Below are the code and all the weights of a small trained network. Each question names an input and a target symbol and asks about switching units off, where a switched-off unit gives its printed mean instead of its output.

import numpy as np


def w(rows, s, z=0):
    codes = np.array(rows[::2]) - 128.0
    scale = np.full(codes.shape[1], s)
    scale[-1] = z or s
    return codes * scale


def f(y):
    return y / 2 * (1 + np.tanh(0.7978845608 * (y + 0.044715 * y**3)))


def softmax(a):
    e = np.exp(a - a.max(-1, keepdims=True))
    return e / e.sum(-1, keepdims=True)


def log_softmax(a):
    a = a - a.max(-1, keepdims=True)
    return a - np.log(np.exp(a).sum(-1, keepdims=True))


def net(x, mask):
    ids = ['δηθμπψ'.index(c) for c in x.split()]
    T = len(ids)
    res = E[ids] + P[:T]
    r = res
    for j in range(2):
        rows = slice(2 * j, 2 * j + 2)
        q, k, v = (r @ M[0][rows].T for M in (Q, K, V))
        z = softmax(np.where(np.tri(T) > 0, q @ k.T / 2**0.5, -1e9)) @ v
        o = O[0][rows]
        res = res + np.where(mask[j], z, o[:, -1]) @ o[:, :-1]
    y = f(res @ A[0][:, :-1].T + A[0][:, -1])
    res = res + np.where(mask[2:6], y, B[0][:, -1]) @ B[0][:, :-1]
    return log_softmax(res[-1] @ U[:, :-1].T + U[:, -1])


Q, K, V, O, A, B = {}, {}, {}, {}, {}, {}
E = w([
[2,103,118,107,145,96,97,192],'δ',
[190,147,164,66,118,122,165,114],'η',
[70,162,166,142,131,123,132,146],'θ',
[110,187,90,137,104,140,130,119],'μ',
[117,158,122,145,150,171,73,153],'π',
[110,132,151,109,155,190,82,132],'ψ',
],0.025)
P = w([
[89,129,119,123,148,139,85,62],'0',
[114,184,187,85,123,142,140,176],'1',
[76,129,142,56,46,170,98,104],'2',
[95,70,61,56,171,194,167,160],'3',
[140,132,214,146,99,120,150,67],'4',
[64,143,92,103,130,79,250,114],'5',
[166,134,154,135,114,84,78,97],'6',
[131,108,163,117,136,52,77,99],'7',
[189,138,137,126,165,96,56,126],'8',
[192,156,119,144,124,90,66,120],'9',
],0.013)
Q[0] = w([
[106,191,139,48,86,173,70,149],'H0',
[83,189,160,91,78,165,136,122],'H0',
[138,69,63,86,216,158,112,95],'H1',
[111,126,104,138,254,104,244,72],'H1',
],0.0082)
K[0] = w([
[192,95,156,158,137,6,144,117],'H0',
[174,45,109,53,153,134,151,46],'H0',
[120,255,132,167,188,135,151,232],'H1',
[110,151,79,108,143,226,199,221],'H1',
],0.0074)
V[0] = w([
[75,141,115,250,175,155,38,235],'H0',
[210,160,33,7,162,196,67,115],'H0',
[142,228,86,255,110,168,170,185],'H1',
[165,104,121,140,176,165,80,183],'H1',
],0.0084)
O[0] = w([
[120,79,141,148,86,123,141,52,133],'H0',
[144,170,128,81,201,74,80,134,171],'H0',
[1,208,151,154,80,120,92,118,3],'H1',
[93,76,106,108,108,65,163,40,118],'H1',
],0.015,0.0052)
A[0] = w([
[167,31,34,142,118,134,169,123,98],'N0',
[221,124,47,89,236,102,99,253,2],'N1',
[61,111,154,193,78,210,46,207,82],'N2',
[178,121,218,110,3,89,159,118,118],'N3',
],0.0044,0.0031)
B[0] = w([
[252,112,117,127,116,187,134,101,148],'N0',
[154,148,197,120,100,181,200,4,254],'N1',
[131,201,104,199,166,185,87,179,148],'N2',
[141,106,78,66,118,175,124,203,142],'N3',
],0.011,0.013)
U = w([
[178,77,85,138,127,187,128,133,205],'δ',
[201,163,76,19,242,182,100,253,57],'η',
[98,142,159,206,78,226,180,169,18],'θ',
[116,188,153,136,171,140,76,166,252],'μ',
[72,137,192,104,30,94,77,24,6],'π',
[187,101,73,89,240,99,61,124,205],'ψ',
],0.0054,0.0036)

Each question gives the input, a string of symbols that net reads in full, and the target symbol t.
The units are the heads (2 rows each of Q, K, V and O) and the neurons (one row each of A and B). Each row of codes is followed by its name. A weight is (code - 128) times the scale printed after its matrix; where a second scale follows, it is the last column's (O, A, B and U).
mask holds one flag per unit, heads first, then neurons. A switched-off unit (its flag False) gives its mean, the last column of its rows in O or B, instead of its output. The means were averaged over made-up inputs and are rounded, as every weight is.
A unit's drop is (log p(t) with every unit on - log p(t) with that unit switched off) / (log p(t) with every unit on - log p(t) with every unit switched off).
The circuit of an input: a set's keep is (log p(t) with only the set's units on - log p(t) with every unit switched off) / (log p(t) with every unit on - log p(t) with every unit switched off). Starting from all 6 units, units are removed one at a time, each time the one whose removal leaves the highest keep (on an exact tie, the one counted first), for as long as the keep stays at least 0.8.
units of the circuit, in order: the units of the circuit, biggest drop first
top k neurons: the k neurons with the biggest drops, biggest first
heads that matter: for each layer, one digit per head in row order, 1 if its drop is at least 0.15 and else 0, layers parted by /
drop when u is switched off: that unit's drop, to one decimal
input θ ψ θ, target θ: units of the circuit, in order -> (H0; H1; N2)
input ψ μ μ δ, target μ: units of the circuit, in order -> (H1; N2)
input ψ δ δ, target ψ: top neuron -> (N1)
input δ ψ ψ ψ δ δ δ π π, target δ: top 2 neurons -> (N0; N1)
input μ δ δ π π θ, target π: heads that matter -> 11
input π θ δ π, target θ: units of the circuit, in order -> (H1; H0)
input θ ψ μ, target θ: units of the circuit, in order -> (H0; H1; N2)
input μ δ θ, target μ: units of the circuit, in order -> (H1; N1)
input θ ψ μ ψ θ μ, target ψ: units of the circuit, in order -> (N1; H0; H1)
input μ δ δ μ θ π δ δ π, target δ: top 2 neurons -> (N1; N0)
input ψ δ μ, target ψ: units of the circuit, in order -> (N1; H0)
input θ η μ π θ, target μ: units of the circuit, in order -> (H1; H0)
input μ θ μ δ ψ, target μ: units of the circuit, in order -> (H1; N1)
input θ θ δ, target θ: units of the circuit, in order -> (H0; N2)
input η η η μ μ ψ, target η: units of the circuit, in order -> (H0)
input μ μ μ μ δ δ η, target η: heads that matter -> 00
input θ μ δ μ δ θ π π μ, target π: top 2 neurons -> (N2; N0)
input π ψ μ δ π π δ π, target π: drop when H1 is switched off -> 0.6
input μ δ δ η π, target η: drop when H0 is switched off -> 0.5
input π θ θ ψ η δ μ, target η: drop when N2 is switched off -> 0.0
